Below are the code and all the weights of a small trained network. Each question names an input and a class and asks about switching units off, where a switched-off unit gives its printed mean instead of its output.

import numpy as np


def w(rows, s, z=0):
    codes = np.array(rows[::2]) - 128.0
    scale = np.full(codes.shape[1], s)
    scale[-1] = z or s
    return codes * scale


def norm(h):
    return h / np.sqrt((h * h).mean(-1, keepdims=True) + 1e-5)


def f(y):
    return y / 2 * (1 + np.tanh(0.7978845608 * (y + 0.044715 * y**3)))


def log_softmax(a):
    a = a - a.max(-1, keepdims=True)
    return a - np.log(np.exp(a).sum(-1, keepdims=True))


def net(x, mask):
    res = np.array(x, float).reshape(1, 3) / 4 @ E
    u = 0
    for l in range(3):
        y = f(norm(res) @ A[l][:, :-1].T + A[l][:, -1])
        res = res + np.where(mask[u : u + 10], y, B[l][:, -1]) @ B[l][:, :-1]
        u += 10
    return log_softmax(norm(res)[-1] @ U[:, :-1].T + U[:, -1])


A, B = {}, {}
E = w([
[128,230,79,141,136,204,244,133,250,135],'x0',
[67,115,113,42,79,166,50,50,210,156],'x1',
[110,2,69,224,162,120,60,163,223,127],'x2',
],0.0073)
A[0] = w([
[132,52,86,177,113,146,76,186,185,81,88],'0.n1',
[125,173,184,185,92,73,101,78,143,160,38],'0.n2',
[32,107,132,35,78,92,96,49,210,201,3],'0.n3',
[146,169,151,60,125,203,118,195,88,47,112],'0.n4',
[114,222,124,41,100,121,100,144,70,69,114],'0.n5',
[26,68,95,41,100,64,45,79,66,156,80],'0.n6',
[108,208,169,164,49,100,125,129,120,142,92],'0.n7',
[46,99,151,32,172,87,130,93,191,118,62],'0.n8',
[106,189,113,109,165,134,189,113,219,80,191],'0.n9',
[121,139,115,169,144,2,123,180,60,67,112],'0.n10',
],0.0048,0.0038)
B[0] = w([
[110,196,202,72,183,109,73,185,118,143,209],'0.n1',
[113,160,46,171,225,126,137,108,112,93,100],'0.n2',
[119,48,92,56,50,146,164,187,115,174,208],'0.n3',
[95,124,102,156,164,68,50,178,169,126,155],'0.n4',
[131,124,182,71,164,107,98,183,204,170,197],'0.n5',
[128,110,200,189,78,156,157,68,156,167,250],'0.n6',
[41,129,72,183,172,58,80,169,104,159,135],'0.n7',
[254,115,36,107,83,139,227,219,124,111,151],'0.n8',
[116,44,229,184,98,115,120,58,96,206,253],'0.n9',
[115,82,170,133,77,222,153,66,166,169,201],'0.n10',
],0.006,0.004)
A[1] = w([
[80,174,77,158,141,161,202,92,228,113,66],'1.n1',
[185,168,106,193,181,127,144,194,87,148,99],'1.n2',
[106,47,71,219,153,135,86,138,173,127,76],'1.n3',
[217,85,104,181,179,134,227,202,1,21,25],'1.n4',
[105,218,150,36,161,120,135,94,97,101,15],'1.n5',
[149,97,212,146,117,180,148,160,196,199,253],'1.n6',
[166,237,116,37,106,94,120,119,76,108,9],'1.n7',
[96,131,168,49,220,109,57,205,130,132,30],'1.n8',
[152,100,40,150,173,130,53,197,191,95,29],'1.n9',
[80,103,128,173,197,177,87,53,194,48,82],'1.n10',
],0.0069,0.0021)
B[1] = w([
[159,148,209,171,128,181,72,20,67,171,164],'1.n1',
[88,90,90,79,98,205,104,125,165,166,155],'1.n2',
[109,200,186,2,158,91,145,128,128,176,181],'1.n3',
[115,25,90,63,75,191,168,156,208,163,179],'1.n4',
[116,88,132,163,162,50,97,209,127,178,153],'1.n5',
[123,152,74,188,113,100,158,174,67,127,254],'1.n6',
[98,197,154,62,206,78,67,231,160,176,153],'1.n7',
[155,129,93,184,91,79,196,118,114,120,145],'1.n8',
[52,148,198,102,173,62,48,220,143,154,149],'1.n9',
[143,151,143,161,129,82,159,194,101,127,145],'1.n10',
],0.0078,0.0098)
A[2] = w([
[232,230,142,153,153,141,158,107,217,172,125],'2.n1',
[24,173,155,109,157,108,88,188,151,141,25],'2.n2',
[156,155,86,108,61,76,145,195,64,183,218],'2.n3',
[137,57,93,221,117,81,162,231,85,111,73],'2.n4',
[186,110,152,189,121,117,149,113,95,152,238],'2.n5',
[139,58,188,49,114,83,111,159,84,111,207],'2.n6',
[102,100,47,1,95,190,88,87,208,124,8],'2.n7',
[120,157,146,86,220,85,88,168,181,101,45],'2.n8',
[207,44,174,117,177,151,43,38,26,56,6],'2.n9',
[105,104,100,29,62,193,157,164,175,156,93],'2.n10',
],0.0081,0.0015)
B[2] = w([
[123,108,185,218,59,115,20,98,99,159,171],'2.n1',
[135,181,163,116,200,47,196,127,140,84,220],'2.n2',
[100,121,111,97,175,91,97,155,184,40,254],'2.n3',
[140,145,53,49,54,75,99,119,133,80,192],'2.n4',
[101,128,107,152,112,156,115,102,106,73,184],'2.n5',
[133,170,180,254,141,194,141,130,134,205,239],'2.n6',
[228,17,40,68,95,243,254,186,159,195,186],'2.n7',
[65,221,159,73,179,53,123,143,190,138,180],'2.n8',
[122,212,111,215,71,180,144,39,92,132,167],'2.n9',
[131,57,112,71,194,168,145,125,182,109,246],'2.n10',
],0.0076,0.0078)
U = w([
[93,171,211,106,197,42,113,201,166,143,155],'0',
[139,46,116,84,117,219,157,150,170,146,201],'1',
[120,153,188,235,85,163,98,52,77,146,173],'2',
[115,129,47,94,87,69,116,133,122,3,101],'3',
[205,159,135,88,169,148,115,96,84,74,25],'4',
[192,139,110,94,198,126,102,60,76,90,2],'5',
],0.013,0.0047)

Each question gives the input, the list of numbers given to net, and the class t.
The units are the neurons (one row each of A and B). Each row of codes is followed by its name. A weight is (code - 128) times the scale printed after its matrix; where a second scale follows, it is the last column's (A, B and U).
mask holds one flag per neuron, layer by layer. A switched-off neuron (its flag False) gives its mean, the last column of its row in B, instead of its output. The means were averaged over made-up inputs and are rounded, as every weight is.
A unit's drop is (log p(t) with every unit on - log p(t) with that unit switched off) / (log p(t) with every unit on - log p(t) with every unit switched off).
The circuit of an input: a set's keep is (log p(t) with only the set's units on - log p(t) with every unit switched off) / (log p(t) with every unit on - log p(t) with every unit switched off). Starting from the 12 units with the biggest drops (on a tie, the unit counted first), units are removed one at a time, each time the one whose removal leaves the highest keep (on an exact tie, the one counted first), for as long as the keep stays at least 0.8.
circuit, biggest first: the units of the circuit, biggest drop first
top k neurons: the k neurons with the biggest drops, biggest first
k most important neurons of layer l: the k neurons of layer l with the biggest drops, biggest first
drop when u is switched off: that unit's drop, to one decimal
input [-7,-7,-3], class 1: circuit, biggest first : (1.n4)
input [6,6,6], class 0: top 4 neurons : (0.n6; 1.n9; 1.n4; 1.n3)
input [1,-3,-1], class 3: top 4 neurons : (0.n10; 0.n8; 1.n6; 2.n4)
input [5,5,-5], class 0: 3 most important neurons of layer 1 : (1.n4; 1.n5; 1.n2)
input [4,8,-8], class 0: top 3 neurons : (1.n7; 1.n5; 1.n4)
input [5,-5,-3], class 1: top 3 neurons : (1.n4; 1.n2; 0.n6)
input [-3,-3,-1], class 3: top 4 neurons : (0.n10; 2.n4; 1.n1; 0.n9)
input [1,3,2], class 3: top 4 neurons : (1.n6; 1.n4; 1.n2; 2.n4)
input [3,-7,6], class 1: 4 most important neurons of layer 1 : (1.n4; 1.n2; 1.n7; 1.n5)
input [-7,-6,-5], class 2: top 2 neurons : (0.n10; 0.n8)
input [6,1,6], class 0: 2 most important neurons of layer 0 : (0.n6; 0.n10)
input [-4,6,6], class 0: top 3 neurons : (1.n4; 1.n9; 0.n10)
input [-6,5,0], class 2: 2 most important neurons of layer 1 : (1.n4; 1.n2)
input [7,5,2], class 2: circuit, biggest first : (1.n1)
input [-6,4,5], class 2: top 2 neurons : (0.n6; 1.n7)
input [0,-6,5], class 1: top 3 neurons : (1.n4; 1.n2; 0.n5)
input [-2,3,-3], class 3: 4 most important neurons of layer 1 : (1.n6; 1.n3; 1.n4; 1.n2)
input [-7,-6,-3], class 2: top 4 neurons : (0.n10; 0.n8; 2.n9; 2.n6)
input [-8,-6,4], class 2: 2 most important neurons of layer 0 : (0.n8; 0.n10)
input [5,2,2], class 2: top neuron : (1.n1)
input [3,-3,0], class 3: 2 most important neurons of layer 0 : (0.n9; 0.n8)
input [-3,-8,-6], class 1: drop when 1.n4 is switched off : 1.6
input [-2,2,0], class 3: drop when 0.n6 is switched off : 0.3
